Below is a small trained network, with its code and all its weights. Each question gives an input and a target symbol and asks what happens when units are switched off, that is, made to give their printed mean instead of their output.

import numpy as np


def w(rows, s, z=0):
    codes = np.array(rows[::2]) - 128.0
    scale = np.full(codes.shape[1], s)
    scale[-1] = z or s
    return codes * scale


def f(y):
    return np.maximum(y, 0)


def softmax(a):
    e = np.exp(a - a.max(-1, keepdims=True))
    return e / e.sum(-1, keepdims=True)


def log_softmax(a):
    a = a - a.max(-1, keepdims=True)
    return a - np.log(np.exp(a).sum(-1, keepdims=True))


def net(x, mask):
    ids = ['ΔΘΠΩαβγζμξστψ'.index(c) for c in x.split()]
    T = len(ids)
    res = E[ids] + P[:T]
    u = 0
    for l in range(3):
        q, k, v = (res @ M[l].T for M in (Q, K, V))
        z = softmax(np.where(np.tri(T) > 0, q @ k.T / 2**0.5, -1e9)) @ v
        res = res + np.where(mask[u], z, O[l][:, -1]) @ O[l][:, :-1]
        u += 1
        y = f(res @ A[l][:, :-1].T + A[l][:, -1])
        res = res + np.where(mask[u : u + 12], y, B[l][:, -1]) @ B[l][:, :-1]
        u += 12
    return log_softmax(res[-1] @ U[:, :-1].T + U[:, -1])


Q, K, V, O, A, B = {}, {}, {}, {}, {}, {}
E = w([
[166,151,97,126,106,161,155,119,144,170],'Δ',
[105,147,127,108,58,145,98,92,130,129],'Θ',
[167,174,109,85,63,181,199,122,176,178],'Π',
[34,172,126,187,78,157,131,75,117,83],'Ω',
[168,100,98,137,92,127,79,121,136,159],'α',
[132,142,98,149,84,148,127,130,183,109],'β',
[130,94,89,184,106,143,75,109,84,140],'γ',
[20,152,96,246,111,190,137,96,59,81],'ζ',
[115,108,81,207,200,209,107,119,13,201],'μ',
[100,121,79,222,97,148,113,146,132,61],'ξ',
[121,66,67,245,128,140,95,126,51,137],'σ',
[160,102,27,117,227,160,101,164,143,171],'τ',
[109,130,27,76,252,168,17,155,196,97],'ψ',
],0.011)
P = w([
[62,173,138,86,74,111,78,221,85,110],'0',
[56,165,115,142,87,197,122,97,194,198],'1',
[188,200,118,185,141,166,112,5,132,76],'2',
[91,106,162,90,189,102,170,136,142,105],'3',
[46,135,71,169,144,175,133,116,193,194],'4',
[214,146,106,215,193,177,123,15,145,61],'5',
[84,92,172,103,208,82,161,120,130,126],'6',
],0.015)
Q[0] = w([
[31,104,112,117,70,148,122,197,148,216],'L0H0',
[96,110,232,49,90,72,155,254,78,137],'L0H0',
],0.014)
K[0] = w([
[143,252,166,93,52,146,108,130,63,159],'L0H0',
[145,168,175,100,87,113,130,85,135,165],'L0H0',
],0.02)
V[0] = w([
[227,144,87,78,54,37,106,146,255,133],'L0H0',
[203,61,92,106,197,131,112,140,54,240],'L0H0',
],0.0065)
O[0] = w([
[84,12,39,121,92,167,96,97,138,109,2],'L0H0',
[86,174,67,65,32,87,110,99,98,156,63],'L0H0',
],0.011,0.006)
A[0] = w([
[101,92,167,95,98,131,71,119,71,94,94],'L0N0',
[88,141,156,95,103,92,138,195,126,107,114],'L0N1',
[118,136,61,129,94,135,120,95,125,153,119],'L0N2',
[254,63,46,111,95,87,160,130,62,126,1],'L0N3',
[90,134,137,141,139,123,125,93,117,116,144],'L0N4',
[115,131,145,106,120,141,173,89,153,159,131],'L0N5',
[122,103,118,151,139,83,113,115,122,105,120],'L0N6',
[179,99,141,94,150,96,151,162,101,138,102],'L0N7',
[149,66,134,75,132,91,158,141,131,141,120],'L0N8',
[114,145,129,163,107,155,154,128,118,134,133],'L0N9',
[113,102,128,117,104,115,98,156,98,70,126],'L0N10',
[144,121,117,123,130,154,151,132,98,149,139],'L0N11',
],0.017,0.029)
B[0] = w([
[114,176,194,130,137,147,128,110,32,117,133],'L0N0',
[106,67,96,115,116,144,130,118,142,111,182],'L0N1',
[157,149,101,104,122,110,159,178,178,129,171],'L0N2',
[215,193,53,129,249,78,89,135,128,234,128],'L0N3',
[167,119,122,115,135,138,135,147,144,144,249],'L0N4',
[123,105,122,158,153,134,99,135,101,123,195],'L0N5',
[123,145,129,93,119,132,135,110,124,134,140],'L0N6',
[151,120,96,72,104,161,150,143,79,88,143],'L0N7',
[162,172,158,131,184,114,145,107,117,168,143],'L0N8',
[146,113,122,99,120,103,99,128,124,138,254],'L0N9',
[131,167,135,130,153,85,129,163,59,157,148],'L0N10',
[117,135,141,117,86,117,121,131,165,87,175],'L0N11',
],0.016,0.0082)
Q[1] = w([
[108,94,96,75,131,95,2,65,222,111],'L1H0',
[98,105,103,88,104,227,66,250,130,207],'L1H0',
],0.0098)
K[1] = w([
[78,202,80,114,186,188,105,156,142,79],'L1H0',
[155,165,158,110,1,229,3,194,105,43],'L1H0',
],0.009)
V[1] = w([
[121,104,110,146,169,17,136,82,171,132],'L1H0',
[187,57,146,249,20,72,254,147,81,193],'L1H0',
],0.005)
O[1] = w([
[177,120,213,131,64,174,80,150,178,187,70],'L1H0',
[155,147,201,121,94,42,65,27,254,69,1],'L1H0',
],0.0069,0.0048)
A[1] = w([
[93,83,113,106,95,138,119,123,200,194,83],'L1N0',
[80,45,111,146,116,165,113,90,146,129,51],'L1N1',
[180,171,98,111,102,100,164,129,122,134,64],'L1N2',
[124,93,98,121,187,152,153,136,141,137,148],'L1N3',
[115,157,181,146,153,100,98,198,104,177,91],'L1N4',
[129,86,131,170,90,41,63,156,117,117,57],'L1N5',
[179,74,156,98,150,161,134,93,151,78,160],'L1N6',
[146,86,150,145,134,38,89,6,116,125,6],'L1N7',
[101,101,55,100,102,153,122,141,90,144,62],'L1N8',
[151,126,163,208,111,108,92,78,159,67,82],'L1N9',
[165,163,162,97,105,141,123,31,88,81,157],'L1N10',
[154,46,112,190,107,243,105,91,171,145,115],'L1N11',
],0.011,0.012)
B[1] = w([
[172,166,138,144,202,122,107,164,89,12,150],'L1N0',
[82,17,82,157,197,138,139,88,47,142,136],'L1N1',
[127,123,180,121,175,132,79,112,147,131,162],'L1N2',
[152,114,186,128,40,95,84,118,101,119,254],'L1N3',
[106,163,107,124,118,102,203,107,158,33,199],'L1N4',
[142,90,184,220,169,156,133,151,60,154,133],'L1N5',
[115,80,79,108,168,49,175,200,122,171,203],'L1N6',
[159,175,174,71,92,143,179,137,103,112,129],'L1N7',
[113,173,155,134,159,140,182,109,197,82,177],'L1N8',
[131,116,102,84,156,183,91,147,54,122,153],'L1N9',
[80,78,131,161,133,178,120,130,173,156,178],'L1N10',
[132,82,146,113,139,78,181,62,149,62,203],'L1N11',
],0.011)
Q[2] = w([
[97,75,53,1,144,79,124,116,201,188],'L2H0',
[212,107,169,35,178,217,168,138,70,192],'L2H0',
],0.0089)
K[2] = w([
[130,109,135,91,84,64,43,145,101,103],'L2H0',
[245,140,197,66,144,82,64,98,139,152],'L2H0',
],0.012)
V[2] = w([
[183,148,141,254,139,69,75,133,73,122],'L2H0',
[108,205,112,84,182,51,108,110,48,109],'L2H0',
],0.0048)
O[2] = w([
[88,227,72,32,64,157,98,95,254,107,129],'L2H0',
[155,35,128,172,45,188,81,166,232,198,255],'L2H0',
],0.0067,0.004)
A[2] = w([
[119,184,147,66,113,124,119,111,83,119,98],'L2N0',
[77,88,139,128,116,116,141,158,97,149,103],'L2N1',
[86,107,195,121,124,80,142,116,95,96,118],'L2N2',
[109,66,138,95,155,88,133,145,88,122,104],'L2N3',
[102,106,95,132,180,120,155,70,126,114,113],'L2N4',
[127,156,141,94,127,88,179,162,140,90,104],'L2N5',
[97,182,121,105,83,128,96,97,156,165,113],'L2N6',
[157,167,81,98,148,157,78,128,112,191,90],'L2N7',
[123,115,68,100,91,58,149,10,166,140,103],'L2N8',
[121,120,87,82,61,120,108,113,57,196,3],'L2N9',
[117,152,85,154,55,138,89,120,123,166,94],'L2N10',
[151,180,133,148,166,131,139,145,103,179,142],'L2N11',
],0.014,0.026)
B[2] = w([
[186,103,146,183,199,164,238,94,218,213,131],'L2N0',
[191,148,132,78,139,114,13,125,139,86,165],'L2N1',
[160,138,105,68,142,144,162,138,127,214,232],'L2N2',
[77,206,127,157,80,197,163,110,92,103,249],'L2N3',
[153,168,99,179,135,161,126,163,117,179,185],'L2N4',
[125,117,133,144,123,141,81,90,112,173,239],'L2N5',
[128,148,86,235,159,11,183,151,132,107,147],'L2N6',
[133,96,158,109,61,202,191,110,113,118,149],'L2N7',
[57,137,158,35,191,169,127,120,156,103,170],'L2N8',
[121,85,144,81,129,138,108,205,73,67,128],'L2N9',
[105,44,100,166,232,91,98,118,184,68,134],'L2N10',
[109,125,141,73,94,186,85,143,122,108,187],'L2N11',
],0.011,0.012)
U = w([
[67,86,127,97,49,63,113,170,32,119,255],'Δ',
[168,68,182,134,127,90,171,111,128,234,141],'Θ',
[160,116,98,123,126,85,169,144,131,108,96],'Π',
[135,42,222,170,90,139,191,163,106,79,88],'Ω',
[145,74,168,88,141,106,120,107,128,106,93],'α',
[126,100,118,119,101,149,167,123,128,99,64],'β',
[179,58,41,149,149,130,53,77,120,207,119],'γ',
[216,110,173,115,194,139,111,196,111,102,33],'ζ',
[136,160,210,187,96,136,93,47,131,101,118],'μ',
[202,102,75,189,104,148,136,85,72,114,87],'ξ',
[138,10,142,167,80,195,46,22,84,138,115],'σ',
[215,141,56,91,40,145,133,112,182,119,61],'τ',
[220,57,138,111,156,83,117,1,30,12,162],'ψ',
],0.0068,0.012)

Each question gives the input, a string of symbols that net reads in full, and the target symbol t.
The units are the heads (2 rows each of Q, K, V and O) and the neurons (one row each of A and B). Each row of codes is followed by its name. A weight is (code - 128) times the scale printed after its matrix; where a second scale follows, it is the last column's (O, A, B and U).
mask holds one flag per unit, layer by layer, with each layer's heads first. A switched-off unit (its flag False) gives its mean, the last column of its rows in O or B, instead of its output. The means were averaged over made-up inputs and are rounded, as every weight is.
A unit's drop is (log p(t) with every unit on - log p(t) with that unit switched off) / (log p(t) with every unit on - log p(t) with every unit switched off).
The circuit of an input: a set's keep is (log p(t) with only the set's units on - log p(t) with every unit switched off) / (log p(t) with every unit on - log p(t) with every unit switched off). Starting from the 12 units with the biggest drops (on a tie, the unit counted first), units are removed one at a time, each time the one whose removal leaves the highest keep (on an exact tie, the one counted first), for as long as the keep stays at least 0.8.
units of the circuit, in order: the units of the circuit, biggest drop first
most important unit: the unit with the biggest drop
k most important neurons: the k neurons with the biggest drops, biggest first
top k neurons in layer l: the k neurons of layer l with the biggest drops, biggest first
input γ ψ σ μ Δ Π, target μ: most important unit => L0H0
input ψ ξ Θ Π, target Δ: units of the circuit, in order => [L1N6 L0N7 L2N3 L1N8]
input μ α τ γ Π, target Δ: units of the circuit, in order => [L0N5 L0H0 L2N11]
input ζ Ω μ, target μ: units of the circuit, in order => [L0H0 L1N6]
input τ μ Θ, target τ: units of the circuit, in order => [L0H0 L0N2]
input μ α β ζ τ Π, target τ: top 2 neurons in layer 1 => [L1N11 L1N3]
input ψ μ μ β, target Δ: units of the circuit, in order => [L0N1 L0H0 L1N8 L2N3]
input Ω τ ξ τ, target Θ: 2 most important neurons => [L0N9 L0N1]
input Θ μ μ α μ, target σ: 4 most important neurons => [L0N0 L0N10 L1N4 L1N1]
input ψ γ Π Π μ, target Ω: 3 most important neurons => [L1N8 L0N10 L0N2]
input τ μ ξ, target τ: units of the circuit, in order => [L0N2 L0H0]
input τ Θ Θ Π Π, target ζ: units of the circuit, in order => [L0H0 L0N2 L1N0 L1N2]
input ξ ξ σ, target σ: top 3 neurons in layer 2 => [L2N7 L2N11 L2N2]
input Δ ψ ζ τ ψ, target ψ: most important unit => L1N3
input Δ σ β ζ Δ Δ ψ, target Δ: units of the circuit, in order => [L1N3 L0H0]
input Π μ μ ζ ψ Ω ζ, target Θ: top 3 neurons in layer 2 => [L2N2 L2N5 L2N1]
input μ μ σ ξ μ, target Δ: units of the circuit, in order => [L0H0 L2N11]
input β α γ Π β, target β: 2 most important neurons => [L1N11 L2N8]
input Π γ β, target γ: units of the circuit, in order => [L1N3 L1N10 L2N3 L1N4]
input ψ β γ ζ ζ μ ψ, target Θ: 2 most important neurons => [L1N10 L2N0]
input α σ μ μ τ, target τ: top 2 neurons in layer 1 => [L1N0 L1N5]
input Θ Δ Δ α α, target σ: 4 most important neurons => [L0N0 L0N10 L1N4 L1N1]
input ξ μ ζ, target ξ: top 4 neurons in layer 1 => [L1N9 L1N11 L1N6 L1N10]
input α μ γ γ Δ, target τ: 2 most important neurons => [L0N2 L0N10]
input Δ Π ψ σ β, target ψ: top 2 neurons in layer 1 => [L1N0 L1N6]
input β Θ μ Δ μ, target β: 3 most important neurons => [L1N11 L2N8 L2N3]
input ζ ψ Θ ψ Θ, target μ: units of the circuit, in order => [L0H0 L1N4 L2N5]
input Δ ζ β, target ζ: top neuron in layer 1 => [L1N9]
input μ σ Δ σ Ω ζ, target σ: top 2 neurons in layer 2 => [L2N7 L2N11]
